Here is a tiny trained network, its code and every weight. The questions are about switching its units off for an input and a target symbol, where a switched-off unit gives its printed mean instead of its output.

import numpy as np


def w(rows, s, z=0):
    codes = np.array(rows[::2]) - 128.0
    scale = np.full(codes.shape[1], s)
    scale[-1] = z or s
    return codes * scale


def norm(h):
    return h / np.sqrt((h * h).mean(-1, keepdims=True) + 1e-5)


def f(y):
    return y / 2 * (1 + np.tanh(0.7978845608 * (y + 0.044715 * y**3)))


def softmax(a):
    e = np.exp(a - a.max(-1, keepdims=True))
    return e / e.sum(-1, keepdims=True)


def log_softmax(a):
    a = a - a.max(-1, keepdims=True)
    return a - np.log(np.exp(a).sum(-1, keepdims=True))


def net(x, mask):
    ids = ['ΓΔελπτ'.index(c) for c in x.split()]
    T = len(ids)
    res = E[ids] + P[:T]
    u = 0
    for l in range(2):
        r = norm(res)
        for j in range(3):
            rows = slice(4 * j, 4 * j + 4)
            q, k, v = (r @ M[l][rows].T for M in (Q, K, V))
            z = softmax(np.where(np.tri(T) > 0, q @ k.T / 4**0.5, -1e9)) @ v
            o = O[l][rows]
            res = res + np.where(mask[u + j], z, o[:, -1]) @ o[:, :-1]
        u += 3
        y = f(norm(res) @ A[l][:, :-1].T + A[l][:, -1])
        res = res + np.where(mask[u : u + 12], y, B[l][:, -1]) @ B[l][:, :-1]
        u += 12
    return log_softmax(norm(res)[-1] @ U[:, :-1].T + U[:, -1])


Q, K, V, O, A, B = {}, {}, {}, {}, {}, {}
E = w([
[164,226,177],'Γ',
[88,203,76],'Δ',
[151,85,221],'ε',
[233,136,252],'λ',
[164,63,41],'π',
[86,131,142],'τ',
],0.0028)
P = w([
[118,112,114],'0',
[124,122,155],'1',
[255,130,61],'2',
[124,117,146],'3',
[125,135,166],'4',
[241,135,51],'5',
[124,110,141],'6',
],0.0063)
Q[0] = w([
[170,145,139],'0.h0',
[111,163,145],'0.h0',
[179,137,58],'0.h0',
[123,99,151],'0.h0',
[177,123,131],'0.h1',
[179,168,118],'0.h1',
[178,138,186],'0.h1',
[136,213,110],'0.h1',
[74,26,69],'0.h2',
[5,185,133],'0.h2',
[81,96,221],'0.h2',
[136,163,144],'0.h2',
],0.025)
K[0] = w([
[151,88,142],'0.h0',
[143,116,180],'0.h0',
[173,151,70],'0.h0',
[98,120,119],'0.h0',
[181,120,129],'0.h1',
[177,171,116],'0.h1',
[182,133,188],'0.h1',
[127,224,111],'0.h1',
[69,42,38],'0.h2',
[2,212,139],'0.h2',
[65,78,222],'0.h2',
[138,161,153],'0.h2',
],0.023)
V[0] = w([
[108,170,90],'0.h0',
[156,172,160],'0.h0',
[131,167,124],'0.h0',
[157,143,167],'0.h0',
[115,163,42],'0.h1',
[144,67,204],'0.h1',
[116,60,105],'0.h1',
[123,160,100],'0.h1',
[158,126,118],'0.h2',
[254,121,77],'0.h2',
[220,123,91],'0.h2',
[58,130,156],'0.h2',
],0.0069)
O[0] = w([
[152,45,90,71],'0.h0',
[183,173,116,186],'0.h0',
[167,105,103,127],'0.h0',
[156,195,136,194],'0.h0',
[59,132,29,79],'0.h1',
[183,95,221,163],'0.h1',
[80,50,149,66],'0.h1',
[107,152,83,121],'0.h1',
[157,104,114,159],'0.h2',
[253,5,45,252],'0.h2',
[221,38,68,218],'0.h2',
[37,214,187,58],'0.h2',
],0.0057,0.0014)
A[0] = w([
[148,162,114,129],'0.n0',
[91,132,203,178],'0.n1',
[156,175,85,188],'0.n2',
[94,126,109,81],'0.n3',
[160,168,230,2],'0.n4',
[71,94,101,70],'0.n5',
[103,190,206,167],'0.n6',
[151,253,81,164],'0.n7',
[120,108,168,153],'0.n8',
[83,90,25,116],'0.n9',
[163,169,76,92],'0.n10',
[197,206,160,208],'0.n11',
],0.011,0.0011)
B[0] = w([
[122,90,141,139],'0.n0',
[246,125,92,196],'0.n1',
[166,73,161,155],'0.n2',
[74,170,134,124],'0.n3',
[212,64,178,222],'0.n4',
[57,187,177,126],'0.n5',
[223,119,30,254],'0.n6',
[45,21,95,199],'0.n7',
[169,114,104,141],'0.n8',
[176,121,236,182],'0.n9',
[183,83,175,150],'0.n10',
[52,44,135,208],'0.n11',
],0.014,0.0053)
Q[1] = w([
[148,101,138],'1.h0',
[118,133,129],'1.h0',
[33,140,174],'1.h0',
[61,159,142],'1.h0',
[175,247,175],'1.h1',
[101,58,78],'1.h1',
[136,139,15],'1.h1',
[142,170,232],'1.h1',
[166,156,199],'1.h2',
[104,108,122],'1.h2',
[47,84,251],'1.h2',
[165,159,165],'1.h2',
],0.02)
K[1] = w([
[154,128,135],'1.h0',
[119,124,132],'1.h0',
[41,72,178],'1.h0',
[61,101,147],'1.h0',
[102,216,29],'1.h1',
[130,71,203],'1.h1',
[38,139,175],'1.h1',
[183,151,59],'1.h1',
[222,45,134],'1.h2',
[102,135,115],'1.h2',
[137,3,93],'1.h2',
[190,83,142],'1.h2',
],0.018)
V[1] = w([
[1,107,149],'1.h0',
[115,139,155],'1.h0',
[103,119,76],'1.h0',
[126,157,242],'1.h0',
[162,88,204],'1.h1',
[86,103,173],'1.h1',
[177,158,95],'1.h1',
[96,134,69],'1.h1',
[128,158,128],'1.h2',
[146,184,92],'1.h2',
[173,143,87],'1.h2',
[163,163,107],'1.h2',
],0.0099)
O[1] = w([
[186,2,80,1],'1.h0',
[157,116,122,102],'1.h0',
[107,104,145,120],'1.h0',
[206,138,99,82],'1.h0',
[36,130,186,207],'1.h1',
[82,117,69,145],'1.h1',
[167,146,187,115],'1.h1',
[186,112,101,84],'1.h1',
[93,135,106,116],'1.h2',
[95,86,74,115],'1.h2',
[162,57,122,142],'1.h2',
[120,88,111,129],'1.h2',
],0.0099,0.0086)
A[1] = w([
[134,146,130,107],'1.n0',
[108,78,120,141],'1.n1',
[101,177,151,38],'1.n2',
[179,184,104,104],'1.n3',
[116,119,121,11],'1.n4',
[100,117,120,55],'1.n5',
[153,253,77,4],'1.n6',
[61,151,70,71],'1.n7',
[111,133,156,68],'1.n8',
[125,133,127,11],'1.n9',
[125,156,120,48],'1.n10',
[165,136,98,178],'1.n11',
],0.024,0.0019)
B[1] = w([
[147,128,131,136],'1.n0',
[121,92,111,221],'1.n1',
[80,118,88,176],'1.n2',
[160,128,79,255],'1.n3',
[149,127,136,119],'1.n4',
[165,133,125,152],'1.n5',
[106,254,158,251],'1.n6',
[121,164,15,226],'1.n7',
[115,151,127,162],'1.n8',
[143,125,129,108],'1.n9',
[158,116,129,122],'1.n10',
[92,156,108,198],'1.n11',
],0.042,0.0051)
U = w([
[114,8,124,125],'Γ',
[117,109,17,93],'Δ',
[240,114,108,74],'ε',
[141,125,226,252],'λ',
[9,129,148,120],'π',
[130,242,135,104],'τ',
],0.016,0.0027)

Each question gives the input, a string of symbols that net reads in full, and the target symbol t.
The units are the heads (4 rows each of Q, K, V and O) and the neurons (one row each of A and B). Each row of codes is followed by its name. A weight is (code - 128) times the scale printed after its matrix; where a second scale follows, it is the last column's (O, A, B and U).
mask holds one flag per unit, layer by layer, with each layer's heads first. A switched-off unit (its flag False) gives its mean, the last column of its rows in O or B, instead of its output. The means were averaged over made-up inputs and are rounded, as every weight is.
A unit's drop is (log p(t) with every unit on - log p(t) with that unit switched off) / (log p(t) with every unit on - log p(t) with every unit switched off).
unit that matters most: the unit with the biggest drop
top k neurons: the k neurons with the biggest drops, biggest first
k most important neurons of layer l: the k neurons of layer l with the biggest drops, biggest first
heads that matter: for each layer, one digit per head in row order, 1 if its drop is at least 0.15 and else 0, layers parted by /
input π τ λ, target π: heads that matter -> 000 / 110
input ε τ ε Δ λ Γ, target ε: top 2 neurons -> (0.n7; 1.n6)
input π Δ τ, target π: 3 most important neurons of layer 0 -> (0.n1; 0.n6; 0.n9)
input τ τ Γ, target Γ: 2 most important neurons of layer 0 -> (0.n1; 0.n6)
input τ ε τ, target Γ: heads that matter -> 001 / 001
input τ ε ε, target Γ: 2 most important neurons of layer 0 -> (0.n1; 0.n6)
input τ Δ τ, target Γ: heads that matter -> 000 / 001
input π λ π Δ π ε, target π: heads that matter -> 110 / 111
input π ε τ π π Γ, target π: heads that matter -> 111 / 110
input λ Γ τ, target λ: unit that matters most -> 0.n6
input Γ Δ Δ Γ π, target π: 3 most important neurons of layer 0 -> (0.n6; 0.n7; 0.n1)
input π ε π, target π: heads that matter -> 110 / 110
input λ ε Δ π τ π, target λ: top 4 neurons -> (0.n6; 1.n7; 0.n1; 0.n7)
input π π π λ λ, target λ: top 2 neurons -> (0.n11; 0.n4)
input Γ τ π ε, target ε: top 4 neurons -> (0.n4; 1.n6; 0.n6; 0.n1)
input τ Γ τ π ε Δ, target Γ: unit that matters most -> 0.n1
input π ε Γ τ Γ τ λ, target λ: heads that matter -> 010 / 000
input π λ Γ, target π: 4 most important neurons of layer 1 -> (1.n3; 1.n7; 1.n6; 1.n2)
input τ Δ Δ τ τ ε, target Γ: heads that matter -> 101 / 001
input τ ε Δ ε τ, target ε: top 2 neurons -> (0.n4; 0.n11)
input π Δ τ τ Δ Δ, target π: heads that matter -> 010 / 110
input π π ε, target π: top 3 neurons -> (0.n9; 0.n1; 0.n6)
input ε Γ Δ τ Δ Δ, target ε: 4 most important neurons of layer 1 -> (1.n6; 1.n7; 1.n2; 1.n1)
input ε Δ τ, target ε: unit that matters most -> 0.h2
input λ Δ ε, target λ: heads that matter -> 011 / 010
input λ π π Δ ε Δ, target λ: top 3 neurons -> (0.n9; 0.n6; 1.n7)
